Here is a tiny trained network, its code and every weight. The questions are about switching its units off for an input and a class, where a switched-off unit gives its printed mean instead of its output.

import numpy as np


def w(rows, s, z=0):
    codes = np.array(rows[::2]) - 128.0
    scale = np.full(codes.shape[1], s)
    scale[-1] = z or s
    return codes * scale


def f(y):
    return np.maximum(y, 0)


def log_softmax(a):
    a = a - a.max(-1, keepdims=True)
    return a - np.log(np.exp(a).sum(-1, keepdims=True))


def net(x, mask):
    res = np.array(x, float).reshape(1, 6) / 4 @ E
    y = f(res @ A[0][:, :-1].T + A[0][:, -1])
    res = res + np.where(mask, y, B[0][:, -1]) @ B[0][:, :-1]
    return log_softmax(res[-1] @ U[:, :-1].T + U[:, -1])


A, B = {}, {}
E = w([
[3,216,5],'x0',
[41,98,175],'x1',
[254,208,202],'x2',
[132,111,191],'x3',
[122,141,19],'x4',
[74,141,222],'x5',
],0.0053)
A[0] = w([
[114,109,221,137],'n0',
[148,129,194,87],'n1',
[187,160,151,178],'n2',
[138,124,250,2],'n3',
[193,66,104,156],'n4',
[47,151,82,75],'n5',
[153,126,121,135],'n6',
[15,98,185,92],'n7',
[157,86,30,217],'n8',
[201,44,114,130],'n9',
[110,185,178,5],'n10',
[132,208,95,81],'n11',
[143,98,138,56],'n12',
[154,218,137,23],'n13',
[129,138,213,131],'n14',
[180,226,136,62],'n15',
],0.012,0.0037)
B[0] = w([
[98,42,152,253],'n0',
[136,101,178,213],'n1',
[169,105,180,234],'n2',
[139,19,169,252],'n3',
[180,97,70,210],'n4',
[53,189,64,220],'n5',
[151,119,136,156],'n6',
[3,103,106,235],'n7',
[158,104,20,243],'n8',
[176,59,73,224],'n9',
[147,126,168,157],'n10',
[128,219,160,196],'n11',
[123,133,142,145],'n12',
[139,201,160,180],'n13',
[131,90,176,239],'n14',
[166,229,154,213],'n15',
],0.02,0.0057)
U = w([
[114,147,1,96],'0',
[156,20,164,115],'1',
[198,75,56,254],'2',
[221,61,30,84],'3',
[211,177,131,63],'4',
[56,63,104,130],'5',
],0.0079,0.0067)

Each question gives the input, the list of numbers given to net, and the class t.
The units are the neurons (one row each of A and B). Each row of codes is followed by its name. A weight is (code - 128) times the scale printed after its matrix; where a second scale follows, it is the last column's (A, B and U).
mask holds one flag per neuron, in row order. A switched-off neuron (its flag False) gives its mean, the last column of its row in B, instead of its output. The means were averaged over made-up inputs and are rounded, as every weight is.
A unit's drop is (log p(t) with every unit on - log p(t) with that unit switched off) / (log p(t) with every unit on - log p(t) with every unit switched off).
The circuit of an input: a set's keep is (log p(t) with only the set's units on - log p(t) with every unit switched off) / (log p(t) with every unit on - log p(t) with every unit switched off). Starting from the 12 units with the biggest drops (on a tie, the unit counted first), units are removed one at a time, each time the one whose removal leaves the highest keep (on an exact tie, the one counted first), for as long as the keep stays at least 0.8.
circuit, biggest first: the units of the circuit, biggest drop first
unit that matters most: the unit with the biggest drop
k most important neurons: the k neurons with the biggest drops, biggest first
drop when u is switched off: that unit's drop, to one decimal
input [5,-3,7,3,-2,6], class 4: unit that matters most -> n15
input [0,1,-6,-1,-1,-7], class 0: circuit, biggest first -> n3, n5, n0
input [-4,3,-7,1,-3,7], class 5: 2 most important neurons -> n7, n2
input [-6,-3,7,0,2,-6], class 3: circuit, biggest first -> n9, n4
input [-5,5,-7,0,5,-7], class 3: circuit, biggest first -> n8, n9
input [1,-2,-3,3,-1,-3], class 0: 2 most important neurons -> n3, n2
input [0,2,-4,7,-1,8], class 5: 2 most important neurons -> n7, n2
input [-3,7,0,5,8,-1], class 0: drop when n1 is switched off -> 0.2
input [-3,-6,-3,8,-1,-2], class 3: drop when n9 is switched off -> 0.2
input [-6,8,-4,-8,-1,8], class 5: 2 most important neurons -> n7, n2
input [-5,-6,-2,-1,5,5], class 3: drop when n4 is switched off -> 0.1
